Below is a small trained network, with its code and all its weights. Each question gives an input and a target symbol and asks what happens when units are switched off, that is, made to give their printed mean instead of their output.

import numpy as np


def w(rows, s, z=0):
    codes = np.array(rows[::2]) - 128.0
    scale = np.full(codes.shape[1], s)
    scale[-1] = z or s
    return codes * scale


def f(y):
    return np.maximum(y, 0)


def softmax(a):
    e = np.exp(a - a.max(-1, keepdims=True))
    return e / e.sum(-1, keepdims=True)


def log_softmax(a):
    a = a - a.max(-1, keepdims=True)
    return a - np.log(np.exp(a).sum(-1, keepdims=True))


def net(x, mask):
    ids = ['αβγδεζλμξπστω'.index(c) for c in x.split()]
    T = len(ids)
    res = E[ids] + P[:T]
    r = res
    for j in range(3):
        rows = slice(2 * j, 2 * j + 2)
        q, k, v = (r @ M[0][rows].T for M in (Q, K, V))
        z = softmax(np.where(np.tri(T) > 0, q @ k.T / 2**0.5, -1e9)) @ v
        o = O[0][rows]
        res = res + np.where(mask[j], z, o[:, -1]) @ o[:, :-1]
    y = f(res @ A[0][:, :-1].T + A[0][:, -1])
    res = res + np.where(mask[3:7], y, B[0][:, -1]) @ B[0][:, :-1]
    return log_softmax(res[-1] @ U[:, :-1].T + U[:, -1])


Q, K, V, O, A, B = {}, {}, {}, {}, {}, {}
E = w([
[194,142,127,101,100],'α',
[131,83,156,116,110],'β',
[248,254,104,66,119],'γ',
[106,81,197,153,90],'δ',
[236,130,147,100,146],'ε',
[205,145,125,72,187],'ζ',
[81,141,113,62,155],'λ',
[86,103,194,122,173],'μ',
[85,137,145,203,83],'ξ',
[63,216,211,139,142],'π',
[47,163,99,87,173],'σ',
[53,181,104,128,90],'τ',
[172,232,72,155,140],'ω',
],0.02)
P = w([
[173,157,154,112,132],'0',
[168,171,203,63,97],'1',
[192,170,172,225,246],'2',
[140,113,126,144,123],'3',
[127,174,230,25,66],'4',
[156,171,202,225,238],'5',
[107,94,122,163,119],'6',
[88,168,234,9,47],'7',
[118,156,203,222,239],'8',
[66,70,124,168,118],'9',
[42,146,240,2,35],'10',
[74,155,192,222,230],'11',
[42,52,125,176,116],'12',
],0.0099)
Q[0] = w([
[142,80,6,157,122],'H0',
[112,180,143,232,176],'H0',
[110,117,66,60,108],'H1',
[118,128,75,167,187],'H1',
[119,150,233,67,85],'H2',
[91,168,217,140,207],'H2',
],0.02)
K[0] = w([
[202,187,92,129,111],'H0',
[39,167,103,151,110],'H0',
[253,150,115,110,146],'H1',
[118,134,156,148,150],'H1',
[86,46,196,134,138],'H2',
[22,133,126,146,122],'H2',
],0.022)
V[0] = w([
[204,32,159,88,193],'H0',
[164,138,26,81,110],'H0',
[96,62,153,194,117],'H1',
[127,82,107,115,89],'H1',
[46,150,113,61,249],'H2',
[95,62,164,94,137],'H2',
],0.012)
O[0] = w([
[251,74,188,6,128,141],'H0',
[109,42,35,89,176,1],'H0',
[185,53,175,168,168,115],'H1',
[106,48,113,121,76,90],'H1',
[2,93,122,14,210,190],'H2',
[45,112,248,94,97,173],'H2',
],0.0087,0.015)
A[0] = w([
[165,160,183,104,130,65],'N0',
[88,111,210,175,119,1],'N1',
[85,164,136,67,115,45],'N2',
[146,19,78,109,2,228],'N3',
],0.009,0.0087)
B[0] = w([
[91,30,79,180,88,239],'N0',
[224,202,62,122,113,253],'N1',
[224,82,105,162,155,221],'N2',
[25,62,18,93,2,153],'N3',
],0.0082,0.016)
U = w([
[120,121,46,112,74,122],'α',
[33,33,136,173,89,137],'β',
[206,219,106,49,94,39],'γ',
[153,114,164,170,33,7],'δ',
[223,45,72,165,158,154],'ε',
[221,109,67,117,195,141],'ζ',
[124,117,84,79,167,147],'λ',
[127,121,239,76,124,173],'μ',
[153,72,116,254,137,120],'ξ',
[112,212,146,123,143,50],'π',
[62,86,93,125,183,157],'σ',
[28,95,91,183,112,135],'τ',
[197,121,64,167,212,172],'ω',
],0.008,0.011)

Each question gives the input, a string of symbols that net reads in full, and the target symbol t.
The units are the heads (2 rows each of Q, K, V and O) and the neurons (one row each of A and B). Each row of codes is followed by its name. A weight is (code - 128) times the scale printed after its matrix; where a second scale follows, it is the last column's (O, A, B and U).
mask holds one flag per unit, heads first, then neurons. A switched-off unit (its flag False) gives its mean, the last column of its rows in O or B, instead of its output. The means were averaged over made-up inputs and are rounded, as every weight is.
A unit's drop is (log p(t) with every unit on - log p(t) with that unit switched off) / (log p(t) with every unit on - log p(t) with every unit switched off).
The circuit of an input: a set's keep is (log p(t) with only the set's units on - log p(t) with every unit switched off) / (log p(t) with every unit on - log p(t) with every unit switched off). Starting from all 7 units, units are removed one at a time, each time the one whose removal leaves the highest keep (on an exact tie, the one counted first), for as long as the keep stays at least 0.8.
units of the circuit, in order: the units of the circuit, biggest drop first
top k neurons: the k neurons with the biggest drops, biggest first
which heads matter: for each layer, one digit per head in row order, 1 if its drop is at least 0.15 and else 0, layers parted by /
input α μ μ μ ζ α δ ε, target δ: which heads matter => 001
input μ ξ β μ α ζ μ μ ε π μ ε, target π: units of the circuit, in order => (H0 N2)
input τ ξ μ ξ α μ α α μ ω, target ω: units of the circuit, in order => (H2 H0)
input σ β α α δ μ σ ε π α π μ, target π: top 2 neurons => (N0 N1)
input ω μ ξ μ π μ π ξ α μ τ μ, target τ: units of the circuit, in order => (H0)
input ξ μ γ, target ξ: units of the circuit, in order => (H2 N1 H0)
input ω π α μ μ μ β, target β: which heads matter => 100
input μ μ ξ γ μ μ α, target α: units of the circuit, in order => (H0 N3 H1)
input π μ λ μ α μ τ τ δ δ, target δ: units of the circuit, in order => (H2 H0)
input μ ξ μ δ μ ζ σ ε ζ, target σ: which heads matter => 101
input γ μ γ, target μ: units of the circuit, in order => (N1 H2)
input ω μ δ μ ξ α, target ξ: units of the circuit, in order => (H2 H0)
input α δ ζ ζ μ ξ ξ μ ε σ α α, target σ: units of the circuit, in order => (H0 H2)
input α μ γ ξ π β, target π: top 2 neurons => (N0 N2)
input μ δ μ μ ε π ω ε μ α ξ μ, target ξ: units of the circuit, in order => (H2)
input μ μ μ μ μ τ, target τ: which heads matter => 101
input μ μ α, target μ: which heads matter => 000
input μ μ ε δ α, target δ: which heads matter => 001
input π ξ ξ μ μ π ξ α β, target ξ: which heads matter => 111
input α ε δ δ λ, target δ: units of the circuit, in order => (H2)
input μ β β α ε, target μ: which heads matter => 000
input π ζ μ δ ω μ α τ ξ, target τ: which heads matter => 100
input μ μ μ π α μ ξ τ, target μ: which heads matter => 101
input λ π δ, target π: top 2 neurons => (N0 N2)
input β μ ζ, target μ: which heads matter => 000
